How the units are linked:
s861 t s720
s861 o s951
s861 l s492
s861 e s508
s78 t s694
s78 o s859
s78 l s893
s78 e s477
s47 t s661
s47 o s190
s47 l s160
s47 e s535
s783 t s868
s783 o s235
s783 l s748
s783 e s486
s525 t s997
s525 o s711
s525 l s689
s525 e s850
s821 t s711
s821 o s795
s821 l s793
s821 e s804
s416 t s893
s416 o s623
s416 l s510
s416 e s325
s905 t s60
s905 o s508
s905 l s369
s905 e s405
s253 t s748
s253 o s386
s253 l s972
s253 e s240
s508 t s546
s508 o s343
s508 l s861
s508 e s58
s80 t s910
s80 o s261
s80 l s987
s80 e s418
s848 t s836
s848 o s428
s848 l s245
s848 e s755
s480 t s240
s480 o s116
s480 l s836
s480 e s972
s787 t s218
s787 o s416
s787 l s223
s787 e s69
s325 t s78
s325 o s840
s325 l s416
s325 e s257
s223 t s270
s223 o s510
s223 l s738
s223 e s787
s738 t s69
s738 o s933
s738 l s916
s738 e s223
s333 t s109
s333 o s245
s333 l s220
s333 e s190
s924 t s304
s924 o s990
s924 l s711
s924 e s122
s222 t s235
s222 o s916
s222 l s386
s222 e s730
s131 t s633
s131 o s281
s131 l s840
s131 e s949
s240 t s783
s240 o s222
s240 l s253
s240 e s428
s190 t s898
s190 o s848
s190 l s333
s190 e s947
s64 t s951
s64 o s948
s64 l s546
s64 e s786
s422 t s972
s422 o s783
s422 l s755
s422 e s836
s633 t s140
s633 o s457
s633 l s859
s633 e s490
s634 t s383
s634 o s119
s634 l s948
s634 e s137
s434 t s494
s434 o s310
s434 l s383
s434 e s605
s868 t s730
s868 o s33
s868 l s116
s868 e s386
s492 t s58
s492 o s271
s492 l s792
s492 e s861
s33 t s738
s33 o s218
s33 l s101
s33 e s347
s850 t s793
s850 o s924
s850 l s525
s850 e s713
s494 t s80
s494 o s566
s494 l s768
s494 e s119
s58 t s64
s58 o s576
s58 l s508
s58 e s720
s310 t s566
s310 o s522
s310 l s418
s310 e s910
s730 t s37
s730 o s738
s730 l s222
s730 e s150
s898 t s73
s898 o s836
s898 l s109
s898 e s686
s792 t s508
s792 o s786
s792 l s399
s792 e s492
s713 t s821
s713 o s122
s713 l s850
s713 e s997
s369 t s718
s369 o s861
s369 l s990
s369 e s905
s261 t s461
s261 o s532
s261 l s133
s261 e s529
s405 t s399
s405 o s58
s405 l s905
s405 e s718
s336 t s529
s336 o s47
s336 l s566
s336 e s133
s383 t s768
s383 o s418
s383 l s118
s383 e s434
s948 t s118
s948 o s494
s948 l s49
s948 e s634
s205 t s265
s205 o s997
s205 l s908
s205 e s457
s140 t s908
s140 o s689
s140 l s360
s140 e s176
s990 t s405
s990 o s492
s990 l s834
s990 e s369
s689 t s713
s689 o s277
s689 l s265
s689 e s525
s347 t s223
s347 o s178
s347 l s33
s347 e s916
s510 t s257
s510 o s694
s510 l s933
s510 e s416
s661 t s220
s661 o s898
s661 l s532
s661 e s226
s987 t s310
s987 o s133
s987 l s119
s987 e s80
s425 t s840
s425 o s490
s425 l s477
s425 e s694
s477 t s623
s477 o s633
s477 l s78
s477 e s425
s160 t s532
s160 o s333
s160 l s136
s160 e s47
s795 t s834
s795 o s718
s795 l s304
s795 e s809
s461 t s47
s461 o s979
s461 l s522
s461 e s136
s150 t s101
s150 o s223
s150 l s730
s150 e s235
s951 t s453
s951 o s118
s951 l s271
s951 e s343
s720 t s786
s720 o s453
s720 l s58
s720 e s546
s114 t s369
s114 o s399
s114 l s809
s114 e s834
s529 t s136
s529 o s661
s529 l s261
s529 e s522
s235 t s33
s235 o s787
s235 l s150
s235 e s37
s281 t s457
s281 o s850
s281 l s176
s281 e s908
s566 t s261
s566 o s160
s566 l s647
s566 e s336
s265 t s850
s265 o s804
s265 l s543
s265 e s689
s386 t s150
s386 o s347
s386 l s868
s386 e s222
s893 t s425
s893 o s949
s893 l s257
s893 e s78
s73 t s755
s73 o s253
s73 l s285
s73 e s245
s285 t s848
s285 o s972
s285 l s686
s285 e s73
s101 t s916
s101 o s270
s101 l s37
s101 e s33
s949 t s490
s949 o s908
s949 l s131
s949 e s859
s245 t s422
s245 o s240
s245 l s73
s245 e s848
s535 t s226
s535 o s947
s535 l s47
s535 e s532
s997 t s804
s997 o s152
s997 l s713
s997 e s793
s647 t s133
s647 o s136
s647 l s910
s647 e s566
s910 t s336
s910 o s461
s910 l s310
s910 e s647
s176 t s205
s176 o s525
s176 l s140
s176 e s281
s486 t s386
s486 o s37
s486 l s783
s486 e s116
s711 t s152
s711 o s834
s711 l s277
s711 e s924
s694 t s131
s694 o s360
s694 l s425
s694 e s623
s972 t s428
s972 o s868
s972 l s480
s972 e s253
s152 t s809
s152 o s905
s152 l s122
s152 e s304
s793 t s277
s793 o s304
s793 l s997
s793 e s821
s69 t s178
s69 o s325
s69 l s787
s69 e s270
s979 t s190
s979 o s285
s979 l s226
s979 e s220
s834 t s905
s834 o s792
s834 l s114
s834 e s990
s916 t s787
s916 o s533
s916 l s347
s916 e s738
s137 t s434
s137 o s987
s137 l s634
s137 e s118
s686 t s245
s686 o s480
s686 l s898
s686 e s285
s343 t s49
s343 o s383
s343 l s951
s343 e s576
s116 t s222
s116 o s101
s116 l s486
s116 e s868
s119 t s418
s119 o s336
s119 l s494
s119 e s987
s399 t s861
s399 o s64
s399 l s60
s399 e s792
s522 t s160
s522 o s226
s522 l s529
s522 e s461
s257 t s477
s257 o s131
s257 l s325
s257 e s893
s543 t s525
s543 o s821
s543 l s457
s543 e s265
s576 t s948
s576 o s434
s576 l s343
s576 e s453
s836 t s253
s836 o s486
s836 l s422
s836 e s480
s755 t s480
s755 o s748
s755 l s848
s755 e s422
s60 t s492
s60 o s546
s60 l s718
s60 e s399
s220 t s947
s220 o s73
s220 l s979
s220 e s333
s136 t s535
s136 o s220
s136 l s461
s136 e s160
s122 t s795
s122 o s369
s122 l s924
s122 e s152
s908 t s543
s908 o s713
s908 l s281
s908 e s205
s457 t s689
s457 o s793
s457 l s205
s457 e s543
s605 t s119
s605 o s910
s605 l s434
s605 e s768
s786 t s343
s786 o s634
s786 l s64
s786 e s271
s49 t s137
s49 o s768
s49 l s453
s49 e s948
s218 t s933
s218 o s893
s218 l s270
s218 e s178
s178 t s510
s178 o s78
s178 l s218
s178 e s533
s532 t s979
s532 o s109
s532 l s535
s532 e s661
s277 t s122
s277 o s114
s277 l s804
s277 e s711
s270 t s533
s270 o s257
s270 l s69
s270 e s218
s360 t s281
s360 o s265
s360 l s490
s360 e s140
s271 t s576
s271 o s137
s271 l s786
s271 e s951
s748 t s116
s748 o s150
s748 l s428
s748 e s783
s109 t s285
s109 o s422
s109 l s947
s109 e s898
s490 t s176
s490 o s543
s490 l s633
s490 e s360
s768 t s987
s768 o s647
s768 l s605
s768 e s494
s226 t s333
s226 o s686
s226 l s661
s226 e s979
s133 t s522
s133 o s535
s133 l s336
s133 e s261
s933 t s325
s933 o s425
s933 l s533
s933 e s510
s453 t s634
s453 o s605
s453 l s576
s453 e s49
s804 t s924
s804 o s809
s804 l s821
s804 e s277
s623 t s949
s623 o s140
s623 l s694
s623 e s840
s546 t s271
s546 o s49
s546 l s720
s546 e s64
s37 t s347
s37 o s69
s37 l s235
s37 e s101
s718 t s792
s718 o s720
s718 l s405
s718 e s60
s840 t s859
s840 o s176
s840 l s623
s840 e s131
s809 t s990
s809 o s60
s809 l s795
s809 e s114
s418 t s647
s418 o s529
s418 l s80
s418 e s310
s947 t s686
s947 o s755
s947 l s190
s947 e s109
s304 t s114
s304 o s405
s304 l s152
s304 e s795
s118 t s605
s118 o s80
s118 l s137
s118 e s383
s859 t s360
s859 o s205
s859 l s949
s859 e s633
s428 t s486
s428 o s730
s428 l s240
s428 e s748
s533 t s416
s533 o s477
s533 l s178
s533 e s933

The rows follow the links: the fewer symbols apart two units are, the more alike their rows tend to be.

Each row is also shifted at random along 4 hidden directions that mean nothing.

Some units, each with a row of numbers:
s33: -26 -30 -16 2 -12 9 -11 -15 13 21 -1 -13 -24 -34 -20 -2 -32 -22 10 17 8 26 -50 -21 48 -16 -53 28 31 -77 -42 -19
s990: 47 -11 20 11 -22 -21 13 20 10 57 -2 21 -2 -1 17 -5 -10 22 -25 2 9 19 2 -19 4 1 22 12 -18 36 7 1
s136: -69 32 26 4 -35 25 -4 -4 -9 -17 17 1 1 -21 -4 17 34 1 -11 2 -3 4 -20 12 -5 10 -18 -11 -6 4 18 -28
s434: 46 -5 10 0 -16 -26 14 34 1 59 -25 -5 2 10 -15 -25 -61 -9 -20 -43 10 -24 -11 8 4 6 -36 51 -23 -15 -42 -30
s694: -49 23 -1 7 7 -20 -15 -25 -19 -39 11 30 1 8 3 -13 40 1 35 37 22 23 8 -2 -33 27 23 -1 21 -14 -4 28
s457: 33 -21 -24 -7 4 -39 8 -6 14 29 -8 10 31 22 30 -18 -20 23 -17 23 6 -2 59 -1 -42 10 47 -13 -13 55 17 22
s64: 64 15 28 -3 41 16 11 23 -2 -24 2 -22 1 27 12 8 0 11 -5 -48 -26 -36 14 8 21 -10 19 -4 -15 8 9 32
s190: 39 -7 -10 4 11 -30 -14 20 -34 24 4 -1 2 20 -37 -5 -20 -22 25 -49 14 -24 15 13 -19 -16 12 -3 8 35 -5 -13
s543: 66 -23 -25 -4 20 52 21 -4 45 -10 -29 -19 -26 -20 17 14 1 2 -20 24 -19 15 -18 -20 30 -3 -3 -2 -5 -14 9 12
s738: 0 -36 -25 -2 6 -38 -14 -16 -9 11 35 20 24 8 5 13 7 2 13 15 12 10 45 -1 -24 -27 39 -41 15 50 34 13
s508: 66 8 4 -3 38 50 7 24 19 -17 -32 -28 -33 13 7 10 7 10 -9 -27 -30 -15 -20 -14 51 -16 6 -4 -11 -6 5 13
s257: 117 -1 1 -19 30 28 -16 -14 -4 -23 -1 -54 -11 9 -27 5 1 -18 16 -6 -22 -19 -7 0 0 -7 -3 -1 26 -31 -17 32
s461: -10 19 34 -8 -12 36 -9 5 2 -20 9 -41 -5 -6 -25 22 13 -12 -9 -15 -22 -16 -40 14 26 -5 -56 13 -10 -53 -10 -27
s223: -15 -38 -25 5 2 22 -3 -19 16 -5 20 2 -17 -36 5 33 19 -2 4 32 -5 33 -5 -18 22 -29 6 -33 23 18 31 1
s137: 54 1 18 21 -9 29 39 27 6 13 -2 24 -27 -44 3 20 -1 -9 -28 -31 -7 4 -29 1 25 1 -14 10 -21 23 7 -8
s933: 11 -12 -17 -1 -33 31 -8 -25 11 14 -4 -23 -4 -33 11 6 2 15 -11 36 -18 16 8 -17 -8 5 30 -27 32 52 15 20
s905: 89 -15 9 11 21 74 20 27 39 3 -29 -9 -66 -34 -2 34 24 -3 -22 -1 -18 33 -69 -38 74 -16 -24 12 -21 -28 7 -19
s453: 12 14 41 14 -23 1 22 19 2 22 5 2 2 -15 4 -4 -26 10 -22 -26 -13 -15 -8 7 21 17 -16 39 -16 -13 -20 1
s73: -84 -20 -18 13 -29 8 -7 -2 9 42 -18 -28 -13 -27 -28 -11 -63 1 2 -2 -10 -1 -22 -12 43 -5 -31 41 22 -37 -49 -38
s647: -103 18 -4 -4 -9 -24 -10 7 -8 1 1 16 32 35 25 -17 -3 12 -4 -11 8 -16 16 13 -16 -11 9 -19 -10 27 18 -21
s525: -13 5 -18 -7 -10 25 9 -12 31 -4 -33 0 -5 -5 41 -19 1 11 -20 40 -4 19 -8 -15 -3 20 7 0 2 -1 0 14
s347: -31 -23 -24 -9 19 -71 -25 -18 -24 -2 38 30 35 35 -4 1 11 -6 32 13 31 2 48 10 -46 -19 26 -34 9 24 24 4
s972: 29 -4 -18 -13 53 16 0 -18 -10 -90 32 -19 16 5 -27 54 51 -19 24 -6 -19 -25 40 38 -33 -10 11 -56 -20 12 52 0
s492: -89 27 -7 11 -18 -11 -5 13 6 20 -38 28 9 32 35 -36 11 39 -11 25 14 12 21 -14 -22 20 48 -4 -17 50 12 -12
s261: -83 25 20 -1 -20 21 0 1 0 -25 16 3 8 -6 19 13 29 11 -11 -4 -8 -8 -5 13 2 -8 -3 -26 -6 20 32 -18
s686: -59 -14 -24 19 1 21 -4 4 0 4 -10 -1 -32 -29 -25 11 -11 -10 15 -10 1 10 -22 -9 34 -17 -13 6 19 -11 -14 -33
s226: 29 10 8 7 -13 2 -5 14 -26 5 7 5 -8 -11 -30 11 11 -17 7 -34 8 -8 -8 9 -16 -3 0 -7 4 34 6 -20
s730: 36 -9 -15 -14 15 -17 -9 -10 -24 -11 15 -10 4 2 -26 -7 -13 -40 28 -14 15 -10 -7 11 -17 -8 -28 3 24 -31 -21 7
s122: 1 18 26 9 1 10 14 0 3 -21 23 47 -11 -15 45 5 45 11 -10 15 7 33 -12 -10 17 -1 21 -19 0 21 33 37
s793: 54 11 4 -18 15 6 2 -2 9 -6 -13 -21 4 23 25 -27 -15 0 -12 -5 -10 -12 -5 -3 10 1 -5 9 7 -27 -14 43
s116: -21 18 -14 -9 -19 -36 -7 -23 -33 -13 18 13 34 8 -9 -18 3 -22 20 5 19 -14 30 31 -69 20 7 -15 16 29 4 7
s58: -45 25 5 14 -2 52 12 14 19 -14 -32 3 -30 -8 30 -4 19 23 -18 2 -18 7 -23 -19 42 7 16 0 -4 12 6 4
s510: -26 0 -19 13 -56 16 -4 -27 7 26 1 8 7 -40 30 -8 7 25 -14 43 -9 24 26 -18 -29 16 63 -38 43 104 32 26
s101: -19 -28 -30 17 -28 -30 0 -11 -19 36 34 46 6 -29 24 -2 -14 -4 6 7 21 22 26 -6 -17 -22 45 -36 43 80 26 23
s634: -44 23 22 14 -21 -7 22 15 -3 0 -1 40 1 -13 5 3 17 5 -15 -2 15 7 -8 8 -11 26 -14 19 -31 5 3 -25
s425: 89 -8 14 -4 3 -23 -11 -8 -16 15 6 -25 1 8 -17 -22 -37 -7 15 -14 -9 -17 12 -2 -2 7 11 23 36 -11 -37 52
s711: 17 26 18 -5 34 2 5 -5 -8 -59 28 44 4 19 45 10 68 3 6 11 11 16 2 4 -10 -4 27 -38 -5 11 47 45
s532: -61 31 20 1 -46 -45 -19 2 -36 29 14 16 36 12 -24 -22 1 -2 7 -8 24 -11 17 22 -58 22 3 9 -3 31 -8 -30
s205: -32 -19 -26 6 -15 -4 14 -14 32 19 -21 18 2 -13 26 -9 -7 22 -17 53 5 28 14 -17 -13 20 18 4 -7 16 5 -2
s160: 4 16 38 -7 -45 -24 -12 4 -19 51 13 -40 30 8 -27 -14 -39 -2 -14 -34 -6 -35 3 16 -14 6 -28 31 3 -6 -30 -19
s386: 11 4 -14 -10 -3 4 -6 -15 -16 -16 4 -8 -7 -14 -25 -8 -6 -41 19 -2 10 -2 -22 11 -16 7 -41 13 24 -40 -26 -2
s477: -75 22 6 1 -45 -44 -25 -29 -19 28 -8 2 22 16 0 -58 -25 16 16 40 19 9 13 -6 -42 41 10 40 36 -18 -54 21
s859: 6 -18 -2 24 8 0 11 -11 7 -8 16 38 -20 -33 6 13 8 7 11 27 6 33 -1 -18 21 6 18 2 16 0 1 27

In each set, the symbols that take the first to the second take the third to the fourth, perhaps in another order. Give the fourth.
Answer with the unit's name.
19 -29 -24 -2 13 -24 -10 -10 -17 1 30 20 -1 -3 -4 11 0 -22 23 -5 16 8 16 3 -10 -28 12 -31 26 24 18 16
: 41 -28 -28 9 16 30 8 -8 -7 -17 25 24 -35 -44 3 27 16 -35 17 -6 4 25 -24 -10 25 -35 3 -36 38 25 25 20
:: -1 -16 -24 14 24 28 -3 13 -5 -12 -7 -8 -37 -17 -33 25 -1 -20 22 -28 -6 -1 -23 -6 34 -27 -14 -6 10 -8 -5 -23
: s109

74 -11 1 13 7 17 8 -9 -8 1 14 6 -28 -31 2 1 -8 -3 12 -2 -7 14 -12 -17 26 -3 21 3 35 8 -11 53
: 58 -31 -14 2 56 -3 14 -7 15 -41 13 19 -9 3 -5 38 33 1 17 22 4 19 20 -7 1 -6 16 -15 -26 -18 26 11
:: 23 12 13 -6 -17 -3 6 -1 10 25 -3 0 10 6 47 -38 -28 15 -20 2 -7 -4 0 -8 5 7 17 10 24 15 -11 51
: s795

13 8 37 -13 23 -61 -17 9 -5 -1 14 14 26 55 -7 -8 24 10 6 8 26 2 13 5 -20 8 -15 27 -42 -60 -10 -6
: 0 16 -4 -15 41 -25 -16 20 2 -15 -33 -1 10 67 -1 -9 29 16 5 4 12 -6 21 0 -25 3 15 -3 -40 -11 11 -18
:: -27 28 27 18 16 35 31 11 3 -62 13 40 -21 -25 7 38 68 -2 -3 5 3 14 -23 13 9 18 -13 -6 -40 -14 37 -14
: s494

13 -22 -9 -4 47 -52 -3 -10 -2 -29 24 33 18 28 -5 13 29 10 26 30 21 15 48 5 -34 7 28 -9 -26 -13 11 10
: -29 -19 -31 7 -40 -27 17 -10 21 54 -16 30 25 -12 47 -25 -27 37 -28 43 11 18 47 -14 -37 20 61 -9 4 85 17 17
:: -31 37 37 -5 40 26 3 7 4 -69 -4 -13 -8 25 -7 12 38 6 11 -6 -14 -13 -21 15 25 14 -35 20 -38 -86 -10 -6
: s948

3 7 37 -1 -13 -45 -1 3 -7 28 24 28 21 24 22 -18 -1 20 -12 9 20 8 10 -6 -6 9 9 20 -13 -6 -6 20
: 86 3 7 -14 52 8 -5 28 10 -2 -34 -40 -7 52 -9 -9 -16 7 -2 -39 -22 -36 5 -1 23 -18 4 11 -24 -18 -11 6
:: 37 9 -10 -35 38 -50 -12 -10 -4 -15 -14 -17 48 76 19 -35 -5 8 6 6 8 -30 52 18 -57 8 21 -7 -19 -7 -2 32
: s114

31 2 -4 15 -6 -8 3 -16 -20 1 24 32 -4 -22 22 -9 11 7 15 8 2 13 23 -10 -13 11 61 -19 42 67 13 60
: 48 -30 -1 -2 44 -54 -2 -6 -4 -9 22 14 18 33 -16 6 -2 3 23 11 15 0 41 5 -20 2 19 9 -16 -30 -6 16
:: 57 12 34 -1 33 31 13 21 7 -27 -3 -27 -11 9 3 10 0 8 -11 -42 -34 -32 -12 5 46 -6 -7 12 -17 -25 -5 24
: s948

21 -19 -8 -17 -27 -21 -23 -23 7 41 2 -43 30 11 -12 -16 -35 15 -9 22 -13 -10 31 -7 -26 4 17 2 21 17 -15 7
: 29 6 1 1 27 6 -8 -17 -12 -43 13 11 -16 -1 -7 5 33 -12 33 16 4 13 -4 -8 0 10 11 -2 18 -24 -5 37
:: -48 -20 -14 5 -26 0 3 -10 4 22 9 -22 13 -26 -12 4 -40 9 -5 0 -18 -18 25 7 3 -2 7 -3 16 24 -5 -8
: s116

-10 -33 -18 25 -32 4 7 11 1 71 -7 -13 -15 -38 -12 -7 -75 3 -7 -32 -13 -11 -1 -12 42 -20 10 12 38 46 -26 -5
: 31 -5 -16 -5 18 73 17 -17 14 -65 11 -39 -24 -51 -26 58 29 -25 5 -2 -34 -5 -26 15 23 -7 -31 -25 1 -26 19 -8
:: 64 -37 -18 -23 52 2 -22 -15 11 -35 21 -38 3 17 -34 42 23 -14 21 14 -12 1 13 -1 5 -33 -11 -31 -4 -37 20 -7
: s257

-71 22 -11 9 9 -9 -19 4 -28 -30 -5 23 -12 12 -38 11 42 -24 37 0 28 11 -17 11 -21 4 -16 -5 -8 -18 1 -45
: 37 -22 -28 12 48 31 3 13 -9 -31 6 -5 -32 -12 -30 43 10 -24 25 -37 -10 -10 -6 5 34 -37 4 -28 6 11 20 -12
:: -25 27 29 -3 -19 34 -10 0 -8 -27 3 -22 -13 -16 -37 22 30 -18 2 -6 -6 -2 -45 11 9 5 -52 13 -11 -52 -10 -41
: s979

5 4 -7 -10 -30 1 -3 -21 -12 10 -1 -29 11 -17 -28 -19 -35 -28 4 -1 0 -15 -9 20 -25 17 -37 22 26 -25 -36 -3
: 78 -54 -13 -10 25 19 -7 -8 18 11 11 -37 -27 -20 -30 24 -28 -26 8 -9 -15 6 -31 -15 55 -44 -41 5 22 -57 -20 -2
:: 16 -10 -8 -1 6 42 13 24 14 9 -9 -18 -18 -11 17 10 -23 -7 -22 -45 -21 -21 -26 -2 54 -39 -12 -18 2 21 14 -11
: s535

4 13 28 5 -16 -23 8 3 -6 15 23 38 11 3 47 -15 15 20 -14 8 10 15 8 -8 -1 3 26 -6 1 29 17 43
: -3 -1 5 -4 -10 -40 -12 20 11 51 -32 9 17 41 7 -31 -18 28 -18 8 15 3 22 -16 -20 9 23 18 -24 23 -7 -17
:: 29 -5 -21 -29 40 -10 -3 -12 19 -29 -29 -20 16 44 2 -9 8 2 2 30 1 -3 19 4 -21 10 -8 3 -27 -45 -5 1
: s924

-58 5 -2 19 -4 -23 -2 -20 -9 -17 17 45 -5 -10 10 -5 21 8 24 39 23 36 7 -15 -9 26 21 11 16 -11 -7 22
: 47 -11 -8 -17 -21 -10 3 -3 26 57 -35 -39 17 19 23 -51 -73 17 -30 9 -13 -19 8 -10 2 13 -4 34 13 -6 -42 27
:: -33 -19 -26 16 15 23 9 -6 0 -29 19 5 -9 -27 -5 36 12 -1 12 -4 -14 -4 20 8 11 -21 31 -45 8 48 36 -4
: s222

-3 3 -8 -15 40 17 -4 17 4 -32 -10 -21 -3 33 -2 13 9 -13 0 -36 -14 -25 -12 13 28 -35 -27 -18 -18 -27 14 -22
: -68 17 19 9 -53 13 6 3 -5 24 19 1 14 -25 23 0 -6 20 -28 -9 -14 -11 1 7 3 -3 10 -17 12 55 21 -5
:: 32 -9 -21 -14 22 -43 -14 -10 -34 -17 27 12 16 20 -16 -4 4 -36 32 -13 23 -9 25 18 -37 -17 2 -19 16 1 5 16
: s916

61 -12 -9 -17 -1 -34 -11 -10 -29 19 12 -21 12 11 -29 -19 -42 -40 20 -28 11 -25 2 17 -23 -5 -32 16 29 -24 -37 13
: 77 -18 -1 -6 -42 9 -10 -14 10 65 -10 -55 6 -23 -5 -24 -63 9 -18 7 -26 -13 4 -16 0 6 13 16 46 27 -33 32
:: -57 15 -5 10 -12 48 3 15 34 7 -54 4 -37 -9 21 -10 14 23 -18 24 -4 30 -40 -34 38 14 -2 18 -12 -13 -9 -30
: s383

-50 24 -10 3 -22 26 -11 -29 -3 -26 -8 7 -12 -22 8 -9 36 4 12 46 2 32 -13 -14 -17 26 20 -7 34 4 -1 20
: 37 13 18 -10 12 28 7 -1 13 -24 -2 -5 -12 -2 35 -9 11 1 -14 4 -9 7 -32 -13 32 -1 -10 4 10 -30 -4 44
:: -100 1 -23 25 -29 -11 -8 5 -19 25 -7 38 -12 -20 -8 -8 -7 1 18 0 22 17 4 -6 -8 0 21 -7 20 47 -2 -31
: s347

-12 14 -33 -1 69 55 15 23 2 -91 -9 32 -38 7 16 48 87 -25 13 -16 3 9 -27 6 19 -37 -1 -65 -33 12 71 -22
: -76 24 13 -5 1 21 -2 1 -3 -37 15 2 6 9 14 19 35 6 -6 -5 -9 -7 -7 15 8 -14 -7 -33 -11 5 33 -19
:: 8 -3 -15 -11 34 12 0 24 5 -7 -21 -18 -11 26 0 2 -11 -17 -3 -39 -4 -22 -17 9 29 -31 -26 -6 -17 -20 2 -23
: s261

2 0 25 -2 0 -22 -6 13 12 18 -3 19 -2 17 0 -1 17 14 -9 15 16 25 -13 -16 6 9 -13 26 -30 -33 -5 -17
: -11 17 37 8 -15 -29 18 18 -10 14 9 19 22 7 1 -8 -9 11 -16 -20 8 -18 12 18 -15 22 -11 29 -32 -4 -11 -7
:: 37 -13 -21 11 -3 57 29 33 19 25 -31 4 -46 -35 14 12 -25 -17 -26 -40 -10 4 -52 -13 57 -26 -23 1 -1 20 4 -20
: s220

35 -43 -22 -4 5 -53 -15 -9 -15 35 32 7 24 10 -8 -5 -34 -7 14 -9 15 -8 34 -2 -16 -33 20 -19 24 30 5 18
: -47 -35 -24 12 -36 19 -5 -20 24 28 8 1 -13 -44 9 15 -8 12 -8 45 -3 41 -7 -25 22 -13 11 -16 30 22 14 -9
:: 13 -1 -10 2 -18 41 15 -21 -1 -26 12 -16 -3 -48 -8 25 7 -19 -5 5 -19 -9 -2 19 -12 7 -3 -22 18 27 13 5
: s116

-5 -35 -4 36 -32 23 26 -10 31 40 0 27 -39 -75 19 6 -26 19 -19 34 -7 50 -25 -38 53 9 10 26 27 10 -15 17
: 27 26 6 -20 43 0 0 -7 -3 -62 6 14 13 41 34 -3 46 -1 10 7 7 -4 9 9 -18 0 15 -27 -10 -17 25 44
:: 34 9 -9 -18 11 -3 -3 -19 -21 -36 14 -24 20 3 -29 8 6 -32 18 -8 -1 -27 13 30 -42 11 -20 -8 6 -14 -3 1
: s787

